Here is a tiny trained network, its code and every weight. The questions are about switching its units off for an input and a class, where a switched-off unit gives its printed mean instead of its output.

import numpy as np


def w(rows, s, z=0):
    codes = np.array(rows[::2]) - 128.0
    scale = np.full(codes.shape[1], s)
    scale[-1] = z or s
    return codes * scale


def f(y):
    return y / 2 * (1 + np.tanh(0.7978845608 * (y + 0.044715 * y**3)))


def log_softmax(a):
    a = a - a.max(-1, keepdims=True)
    return a - np.log(np.exp(a).sum(-1, keepdims=True))


def net(x, mask):
    res = np.array(x, float).reshape(1, 4) / 4 @ E
    y = f(res @ A[0][:, :-1].T + A[0][:, -1])
    res = res + np.where(mask, y, B[0][:, -1]) @ B[0][:, :-1]
    return log_softmax(res[-1] @ U[:, :-1].T + U[:, -1])


A, B = {}, {}
E = w([
[122,61,232,118,176],'x0',
[132,44,87,252,101],'x1',
[240,89,96,76,143],'x2',
[111,148,95,172,244],'x3',
],0.012)
A[0] = w([
[72,135,142,199,104,94],'n0',
[103,85,178,130,152,8],'n1',
[203,82,118,103,95,85],'n2',
[79,144,158,127,42,174],'n3',
[127,145,74,155,97,46],'n4',
[141,144,58,126,204,63],'n5',
[130,138,197,94,159,88],'n6',
[68,158,121,166,200,135],'n7',
[38,174,146,93,125,102],'n8',
[132,68,132,200,122,111],'n9',
[139,247,89,98,111,75],'n10',
[139,98,187,168,128,37],'n11',
[198,99,107,147,139,42],'n12',
[189,140,115,78,160,147],'n13',
[129,91,111,75,57,88],'n14',
[111,105,46,151,96,104],'n15',
],0.016,0.0016)
B[0] = w([
[217,181,69,103,66,229],'n0',
[162,89,117,66,193,192],'n1',
[144,130,79,101,92,231],'n2',
[69,71,38,53,135,230],'n3',
[165,65,192,120,248,205],'n4',
[39,57,81,124,98,224],'n5',
[130,111,213,204,158,212],'n6',
[49,81,52,94,117,240],'n7',
[206,237,81,124,50,234],'n8',
[110,197,167,227,105,240],'n9',
[147,112,228,173,254,251],'n10',
[182,111,189,117,198,184],'n11',
[163,154,82,116,57,207],'n12',
[147,225,69,127,55,217],'n13',
[22,49,151,129,57,221],'n14',
[183,143,199,193,181,229],'n15',
],0.0099,0.012)
U = w([
[149,170,52,109,76,59],'0',
[4,27,79,105,111,169],'1',
[121,163,186,171,117,255],'2',
[133,69,202,136,183,34],'3',
],0.015,0.0017)

Each question gives the input, the list of numbers given to net, and the class t.
The units are the neurons (one row each of A and B). Each row of codes is followed by its name. A weight is (code - 128) times the scale printed after its matrix; where a second scale follows, it is the last column's (A, B and U).
mask holds one flag per neuron, in row order. A switched-off neuron (its flag False) gives its mean, the last column of its row in B, instead of its output. The means were averaged over made-up inputs and are rounded, as every weight is.
A unit's drop is (log p(t) with every unit on - log p(t) with that unit switched off) / (log p(t) with every unit on - log p(t) with every unit switched off).
The circuit of an input: a set's keep is (log p(t) with only the set's units on - log p(t) with every unit switched off) / (log p(t) with every unit on - log p(t) with every unit switched off). Starting from the 12 units with the biggest drops (on a tie, the unit counted first), units are removed one at a time, each time the one whose removal leaves the highest keep (on an exact tie, the one counted first), for as long as the keep stays at least 0.8.
units of the circuit, in order: the units of the circuit, biggest drop first
most important unit: the unit with the biggest drop
k most important neurons: the k neurons with the biggest drops, biggest first
drop when u is switched off: that unit's drop, to one decimal
input [-3,8,-8,-8], class 0: 4 most important neurons	(n0, n3, n10, n9)
input [1,-5,4,4], class 2: most important unit	n13
input [-2,0,-1,1], class 3: 3 most important neurons	(n13, n3, n14)
input [-3,-8,-3,-1], class 2: units of the circuit, in order	(n10, n8)
input [-6,-7,-4,-3], class 2: units of the circuit, in order	(n10, n8)
input [1,-3,7,-8], class 1: 3 most important neurons	(n14, n8, n0)
input [1,-3,-3,0], class 0: 2 most important neurons	(n8, n15)
input [-2,-7,1,6], class 2: units of the circuit, in order	(n10, n13)
input [-8,8,2,-8], class 1: 3 most important neurons	(n14, n3, n10)
input [-7,-3,0,6], class 3: 2 most important neurons	(n10, n3)
input [7,-7,1,3], class 2: 2 most important neurons	(n6, n13)
input [-5,7,-6,6], class 2: 4 most important neurons	(n15, n9, n0, n4)
input [4,6,-3,3], class 2: 2 most important neurons	(n9, n0)
input [7,1,-8,8], class 0: units of the circuit, in order	(n0)
input [-3,2,5,6], class 1: 2 most important neurons	(n5, n8)
input [-2,8,5,5], class 2: 3 most important neurons	(n9, n15, n12)
input [-2,2,-8,-4], class 0: drop when n7 is switched off	0.0
input [-8,-8,-2,1], class 2: drop when n1 is switched off	0.1
input [7,-2,8,-6], class 0: drop when n2 is switched off	0.4
input [-5,-8,-4,-8], class 1: most important unit	n3
